What each symbol does to the units:
ra: z995->z516, z891->z607, z4->z842, z496->z366, z306->z633, z949->z510, z726->z949, z366->z598, z479->z311, z391->z647, z550->z309, z111->z840, z633->z996, z666->z726, z326->z737, z640->z666, z516->z715, z199->z618, z927->z433, z399->z239, z811->z479, z899->z435, z815->z111, z827->z218, z416->z816, z575->z199, z752->z693, z635->z391, z616->z899, z597->z521, z355->z677, z218->z640, z404->z399, z715->z228, z632->z772, z510->z619, z234->z616, z647->z428, z940->z339, z693->z632, z996->z416, z521->z703, z875->z815, z677->z664, z607->z496, z435->z355, z634->z995, z816->z660, z703->z792, z339->z634, z239->z597, z619->z940, z792->z224, z840->z891, z772->z326, z228->z927, z207->z811, z309->z4, z311->z575, z244->z394, z323->z550, z224->z306, z433->z323, z598->z404, z618->z244, z428->z234, z394->z827, z737->z678, z842->z635, z660->z437, z678->z207, z664->z875, z437->z752
se: z995->z4, z891->z521, z4->z435, z496->z792, z306->z632, z949->z228, z726->z715, z366->z224, z479->z640, z391->z664, z550->z616, z111->z239, z633->z772, z666->z516, z326->z618, z640->z995, z516->z842, z199->z949, z927->z647, z399->z996, z811->z218, z899->z891, z815->z399, z827->z339, z416->z737, z575->z726, z752->z479, z635->z677, z616->z840, z597->z816, z355->z496, z218->z634, z404->z633, z715->z635, z632->z575, z510->z927, z234->z111, z647->z875, z940->z323, z693->z311, z996->z326, z521->z660, z875->z404, z677->z366, z607->z703, z435->z607, z634->z309, z816->z678, z703->z437, z339->z550, z239->z416, z619->z433, z792->z752, z840->z597, z772->z199, z228->z391, z207->z827, z309->z899, z311->z666, z244->z619, z323->z234, z224->z693, z433->z428, z598->z306, z618->z510, z428->z815, z394->z940, z737->z244, z842->z355, z660->z207, z678->z394, z664->z598, z437->z811
di: z995->z634, z891->z840, z4->z309, z496->z607, z306->z224, z949->z726, z726->z666, z366->z496, z479->z811, z391->z635, z550->z323, z111->z815, z633->z306, z666->z640, z326->z772, z640->z218, z516->z995, z199->z575, z927->z228, z399->z404, z811->z207, z899->z616, z815->z875, z827->z394, z416->z996, z575->z311, z752->z437, z635->z842, z616->z234, z597->z239, z355->z435, z218->z827, z404->z598, z715->z516, z632->z693, z510->z949, z234->z428, z647->z391, z940->z619, z693->z752, z996->z633, z521->z597, z875->z664, z677->z355, z607->z891, z435->z899, z634->z339, z816->z416, z703->z521, z339->z940, z239->z399, z619->z510, z792->z703, z840->z111, z772->z632, z228->z715, z207->z678, z309->z550, z311->z479, z244->z618, z323->z433, z224->z792, z433->z927, z598->z366, z618->z199, z428->z647, z394->z244, z737->z326, z842->z4, z660->z816, z678->z737, z664->z677, z437->z660
vi: z995->z940, z891->z815, z4->z323, z496->z840, z306->z703, z949->z640, z726->z218, z366->z891, z479->z678, z391->z4, z550->z927, z111->z664, z633->z792, z666->z827, z326->z693, z640->z394, z516->z339, z199->z479, z927->z516, z399->z366, z811->z737, z899->z428, z815->z677, z827->z618, z416->z306, z575->z811, z752->z816, z635->z309, z616->z647, z597->z404, z355->z616, z218->z244, z404->z496, z715->z634, z632->z437, z510->z666, z234->z391, z647->z842, z940->z949, z693->z660, z996->z224, z521->z399, z875->z355, z677->z899, z607->z111, z435->z234, z634->z619, z816->z633, z703->z239, z339->z510, z239->z598, z619->z726, z792->z597, z840->z875, z772->z752, z228->z995, z207->z326, z309->z433, z311->z207, z244->z575, z323->z228, z224->z521, z433->z715, z598->z607, z618->z311, z428->z635, z394->z199, z737->z632, z842->z550, z660->z996, z678->z772, z664->z435, z437->z416
zo: z995->z309, z891->z597, z4->z899, z496->z703, z306->z693, z949->z715, z726->z516, z366->z792, z479->z218, z391->z677, z550->z234, z111->z399, z633->z632, z666->z995, z326->z199, z640->z634, z516->z4, z199->z726, z927->z391, z399->z633, z811->z827, z899->z840, z815->z404, z827->z940, z416->z326, z575->z666, z752->z811, z635->z355, z616->z111, z597->z416, z355->z607, z218->z339, z404->z306, z715->z842, z632->z311, z510->z228, z234->z815, z647->z664, z940->z433, z693->z479, z996->z772, z521->z816, z875->z598, z677->z496, z607->z521, z435->z891, z634->z550, z816->z737, z703->z660, z339->z323, z239->z996, z619->z927, z792->z437, z840->z239, z772->z575, z228->z635, z207->z394, z309->z616, z311->z640, z244->z510, z323->z428, z224->z752, z433->z647, z598->z224, z618->z949, z428->z875, z394->z619, z737->z618, z842->z435, z660->z678, z678->z244, z664->z366, z437->z207

The rows follow the links: the fewer symbols apart two units are, the more alike their rows tend to be.

Each row is also shifted at random along 4 hidden directions that mean nothing.

Some units, each with a row of numbers:
z607 10,0,4,-6,-4,-13,14,6,-14,7,0,3,-10,5,5,10,8,6,8,-14,7,-14,-14,6,9,-6,-1,-5,1,9,-1,-2,-8,-7,-19,-26,-9,-14,-8,-4,10,3,-10,-4,1,-4,-9,-2,26,16,-15
z693 66,-4,6,-1,6,11,-14,-7,-7,12,0,21,15,-1,3,0,-5,12,0,6,7,-4,14,10,-15,1,-2,6,7,9,15,-2,17,1,-3,-2,22,1,7,-12,-6,-4,-13,12,3,20,4,-13,10,-11,-13
z207 3,-3,-1,7,23,-2,-12,-18,-5,-3,10,13,5,-6,-8,-13,-1,2,-8,7,8,9,24,1,-7,-6,-15,-4,19,3,10,-6,-5,9,9,21,5,-6,10,-5,-12,-11,-12,7,5,-13,0,-8,-11,-10,-2
z949 5,-6,-4,1,-2,10,-14,2,0,-10,-3,3,9,-5,-3,-9,-18,-6,-11,11,1,3,9,-3,-3,10,-11,8,10,-9,7,8,10,-10,4,14,19,1,1,12,3,7,11,-1,-3,23,18,12,-23,-22,8
z433 -8,-4,8,1,-3,-19,5,8,2,-10,12,-7,-11,-4,-6,-8,-9,-9,-6,2,-4,-2,-16,-18,6,2,-7,21,5,-13,1,10,-24,-13,-10,1,-13,-9,1,19,13,11,8,-15,-5,-9,6,12,-19,11,8
z339 10,-6,-9,3,-23,27,10,26,10,-17,-25,-27,-1,5,11,-2,-6,-7,-6,6,-21,11,5,11,2,10,15,-5,-13,-19,-6,5,35,7,17,18,8,27,-7,4,-11,-4,20,-2,-7,33,13,16,-27,-24,23
z632 13,0,-12,4,-8,24,8,1,9,0,-5,7,4,16,10,2,7,8,6,-1,10,15,25,20,7,-29,2,-2,-3,6,6,8,27,23,24,-10,20,8,8,-19,-29,7,-3,22,-3,-24,-3,-12,11,-3,9
z309 -20,-1,2,-3,-22,-1,14,20,0,-8,-5,-13,-9,2,7,3,-8,-5,-3,-4,-10,-2,-15,-3,8,4,4,12,-4,-13,0,11,3,-11,-7,-12,-2,1,-8,14,8,15,15,-12,-8,13,9,12,-7,2,8
z111 -22,15,5,-4,-7,6,-8,-24,31,12,2,6,12,2,-5,22,10,1,10,-1,7,3,-24,-20,-6,-5,14,3,-25,16,-1,13,-23,0,-1,-21,-5,0,6,-3,13,20,9,5,-2,-27,-15,-1,23,23,-9
z224 -16,-2,-3,1,4,-2,17,9,-8,13,-10,-11,-10,11,10,1,20,15,17,-12,-11,-5,9,22,0,-11,9,-17,-9,7,-3,-16,18,21,5,-4,-11,12,-8,-26,-19,-25,-17,6,8,-1,-13,-25,17,4,-6
z842 11,8,-5,-3,-24,10,2,1,21,-11,-4,-5,1,3,1,15,-2,-12,-6,2,8,12,-21,-16,12,-6,8,10,-14,-2,-6,21,-9,-9,-1,-18,3,-8,2,15,13,31,25,-3,-9,-15,4,21,0,9,9
z366 -34,7,-2,-4,6,-8,1,-5,-14,14,-2,10,5,-3,2,15,10,3,3,-8,10,-14,-7,5,4,4,1,-17,2,17,-1,-8,-7,-6,-17,-18,-1,-10,-5,-1,13,-6,-7,2,2,3,-9,-6,33,10,-20
z306 28,3,6,-2,4,7,-5,-14,8,17,-2,4,10,5,4,7,9,13,17,-2,-4,-2,2,2,-16,-2,15,-7,-15,7,2,-7,11,14,9,-5,-2,14,1,-20,-7,-11,-15,8,1,-8,-12,-17,16,4,-10
z496 55,-3,4,-11,-10,-10,21,25,-26,13,-11,-4,-8,2,14,12,5,8,11,-15,-9,-23,-12,16,6,9,9,-8,-2,8,-2,-7,13,-16,-21,-29,-3,-1,-17,-3,8,-9,-13,-8,0,34,-5,-6,26,2,-16
z940 52,-3,-6,6,-4,10,-2,5,8,-16,-5,-7,2,0,-2,-5,-9,-12,-12,8,-2,9,5,-10,6,7,-7,2,5,-9,-4,8,2,-1,9,18,7,3,1,13,1,8,21,-4,-4,7,14,17,-27,-14,16
z428 38,3,1,-5,11,-17,-5,1,-14,-2,-2,-1,0,-12,-8,1,-5,-16,-10,-3,3,-14,-26,-17,6,24,-7,-11,9,6,-6,-8,-28,-29,-29,6,-3,-17,-6,25,31,-2,8,-14,0,20,2,25,4,4,-11
z619 -22,1,-10,8,0,17,-20,-10,18,-15,-1,3,14,-1,-8,0,-7,-15,-17,16,9,19,10,-11,-1,-2,-7,4,-3,-5,4,11,-3,2,15,19,17,-4,10,13,0,14,20,5,-5,-12,6,18,-22,-10,17
z404 5,9,-6,-3,6,-2,-3,-11,-8,9,-3,10,6,-2,1,16,11,-1,1,-8,12,-6,-6,3,6,-4,4,-20,2,17,-2,-6,-11,-3,-10,-15,-1,-11,0,-6,8,-3,-3,7,0,-6,-12,-5,30,11,-18
z355 -41,7,4,2,11,-13,-8,-15,9,4,-4,-5,7,-8,-8,11,9,-12,1,-1,2,-4,-22,-20,-1,9,7,-13,-11,8,-10,-5,-32,-8,-10,4,-17,-5,-5,7,20,-3,6,-5,-1,-9,-12,13,10,15,-8
z840 -46,11,10,-9,1,-8,-5,-8,-6,18,1,5,9,-6,-3,14,4,6,11,-6,-4,-16,-19,-5,-12,16,11,-4,-10,10,3,-5,-4,-12,-19,-14,-4,0,-5,-1,18,-3,-10,-4,3,21,-6,-3,24,7,-24
z996 15,-3,3,2,5,-14,15,-1,-5,9,10,4,-12,7,4,-8,13,14,11,-11,5,-4,11,11,6,-26,0,5,7,5,4,-3,-1,16,6,-16,-11,-5,2,-21,-18,-9,-21,3,3,-35,-13,-26,14,15,-5
z199 -35,-15,1,6,0,-8,22,26,-14,-8,9,-12,-24,7,7,-26,-3,10,1,-3,-12,4,26,20,7,-18,-9,11,18,-18,4,-4,19,18,13,12,-9,4,1,-12,-30,-13,-14,-4,5,-10,5,-17,-24,-9,14
z772 31,-10,-6,2,5,0,23,22,-29,-3,-3,-1,-17,7,10,-16,2,10,0,-6,2,0,30,33,12,-16,-11,-10,23,-2,2,-9,29,12,6,-4,8,-4,-4,-15,-29,-14,-17,6,3,2,4,-15,1,-10,4
z752 -47,0,2,0,9,10,-7,-12,-6,13,3,21,8,2,3,0,0,18,4,0,7,-1,20,14,-12,-11,-3,3,6,11,10,-4,15,6,6,-9,19,3,5,-18,-13,-7,-17,15,4,3,0,-20,11,-9,-13
z678 -14,4,-9,6,10,23,-22,-23,15,-2,1,13,21,3,-4,0,2,2,-2,13,12,16,25,2,-12,-10,-2,-5,-3,6,6,2,9,20,25,16,18,8,15,-13,-19,-1,-1,20,0,-15,-4,-5,-5,-12,5
z234 12,3,-7,-1,-3,-12,13,16,-9,-9,-9,-16,-12,-3,1,7,7,-16,-3,-9,1,-4,-19,-5,21,8,-1,-19,3,0,-12,-4,-15,-13,-12,-2,-13,-15,-9,16,16,0,10,-12,-2,2,-3,18,5,10,3
z311 -10,0,-7,14,0,18,-10,-23,31,-6,9,2,10,6,-6,-6,5,1,-2,9,5,26,21,-7,-4,-26,-2,12,-7,-4,5,12,-3,31,32,13,4,8,18,-14,-28,8,6,17,-1,-47,-7,-10,-19,-1,15
z399 32,11,-10,2,2,5,4,-13,6,5,-5,4,8,6,1,17,16,-4,3,-7,13,2,-4,4,7,-15,4,-21,-9,19,-9,-4,-6,3,0,-14,2,-7,3,-10,-1,2,2,12,0,-23,-17,-2,31,14,-8
z597 -6,2,-5,-1,10,-2,12,4,-15,11,-17,-10,-2,2,9,9,17,5,6,-11,-2,-9,2,20,2,4,11,-32,-1,12,-8,-23,16,5,1,0,-3,4,-13,-18,-5,-24,-10,4,4,14,-11,-11,28,-2,-12
z218 -35,-15,15,-3,17,-12,-17,6,-31,-1,15,20,-4,-13,-8,-22,-27,6,-10,8,-4,-16,16,4,-15,23,-17,24,30,-9,12,-8,7,-21,-18,19,13,-5,0,12,4,-12,-14,-11,9,46,24,-5,-24,-25,-12

Where do the symbols, taken in turn from left to right, take each start?
Answer with the unit's name.
1,-5,-3,5,-11,14,-10,1,10,-13,6,10,3,1,-3,-7,-14,-1,-9,11,5,11,13,1,3,-7,-9,18,4,-9,10,17,9,2,8,4,18,-1,8,7,-7,19,11,4,-2,-4,13,10,-22,-10,16
di se: z995
-35,-3,-6,2,-5,18,-18,-6,9,-13,1,9,14,-4,-3,-4,-18,-4,-15,13,4,7,12,0,-6,6,-7,12,3,-5,8,9,12,-2,8,13,24,3,7,9,-4,9,13,4,-1,14,16,10,-19,-20,7
vi vi di: z618
15,-9,-3,3,24,-13,2,5,-31,2,10,15,-8,-3,-4,-19,-3,3,-10,1,10,-3,25,17,2,-6,-20,-7,31,3,9,-15,4,2,-3,12,6,-15,3,-5,-11,-19,-21,4,8,4,3,-13,-2,-11,-9
se di zo: z726
-38,1,7,-7,0,-25,27,23,-22,7,-2,-15,-20,-2,9,2,7,6,12,-17,-13,-21,-16,8,11,6,7,-6,1,-1,-4,-13,-2,-8,-20,-13,-21,-1,-16,-2,9,-13,-12,-12,2,11,-9,-7,18,14,-11
vi zo zo: z703
1,-4,-6,1,-24,27,-6,5,21,-11,-4,2,6,11,8,-3,-13,5,-3,11,-1,18,11,5,-2,-7,3,23,-9,-10,8,20,23,5,21,2,24,16,7,2,-14,20,16,11,-5,1,14,3,-19,-19,17
di zo: z339
22,0,-2,9,20,3,-21,-29,16,-5,16,15,11,-2,-14,-12,-1,0,-8,12,10,14,16,-13,-11,-11,-12,8,6,1,9,2,-15,17,18,19,3,-6,19,-7,-11,2,-4,10,3,-32,0,-6,-19,-5,8
se vi se: z940
-7,10,-5,-2,6,13,-8,-17,4,15,-12,6,18,0,0,20,13,1,7,-1,4,-2,-4,5,-6,5,12,-28,-12,18,-5,-14,3,5,2,-1,6,5,-5,-13,5,-9,-4,13,1,8,-11,-4,28,1,-13
vi di di: z496
22,-2,-6,2,5,5,-20,-10,7,-14,8,11,10,-9,-11,-7,-15,-12,-18,13,9,9,5,-10,-3,5,-15,7,9,-7,6,8,-9,-6,0,17,18,-9,6,19,6,13,12,2,1,5,14,17,-25,-13,9
di di di: z666
-22,10,-5,-1,5,0,-20,-18,10,-5,0,9,17,-9,-10,14,0,-18,-11,5,13,2,-24,-25,1,14,-3,-8,-2,11,-6,2,-31,-18,-14,0,3,-13,2,22,29,12,20,-3,-6,-2,2,24,6,9,-6
ra vi: z635
-9,-9,4,4,8,-14,1,12,-9,-12,5,-13,-10,-7,-7,-17,-10,-9,-11,1,-13,-3,-2,-8,2,17,-8,8,11,-17,-6,-5,-12,-10,-6,22,-12,0,-7,16,6,-9,6,-19,-2,12,11,12,-29,-10,12
vi zo: z323
29,-6,10,5,19,-8,-16,-15,3,1,16,13,5,-6,-14,-19,-9,5,-5,13,-2,3,16,-7,-17,3,-10,20,13,-8,12,-2,-9,7,4,22,3,-1,12,-3,-5,-7,-12,2,8,-4,5,-5,-22,-9,2
di se di: z640
-1,-4,6,-3,12,-5,9,9,-23,15,-15,-7,1,-3,8,4,11,12,13,-6,-14,-18,4,23,-10,17,13,-27,0,8,-3,-28,22,2,-6,6,-7,9,-15,-16,-5,-34,-19,0,9,36,-8,-16,17,-7,-18
vi se ra: z816
41,-4,-1,1,-3,0,10,4,-9,7,10,9,-9,8,7,-6,4,12,4,-6,7,2,18,20,7,-24,-3,11,9,5,8,2,11,15,4,-19,6,-4,7,-18,-18,2,-19,9,5,-19,-3,-22,11,4,-5
zo se: z827
-12,1,5,2,-9,16,-18,-5,26,-6,-10,-13,15,-5,-5,4,-10,-5,-3,13,-16,10,-12,-19,-14,20,12,10,-19,-13,-3,8,2,-3,10,18,0,20,-4,14,9,5,19,-4,-4,18,7,18,-24,-10,12
di zo di: z309
20,6,-6,-3,-10,2,5,7,7,-2,-20,-16,1,1,1,12,8,-12,-1,-3,-6,-2,-19,-9,6,16,14,-19,-14,3,-12,-1,-6,-10,-4,2,-8,1,-11,11,18,2,17,-8,-7,13,-7,19,7,6,2
di ra ra: z899
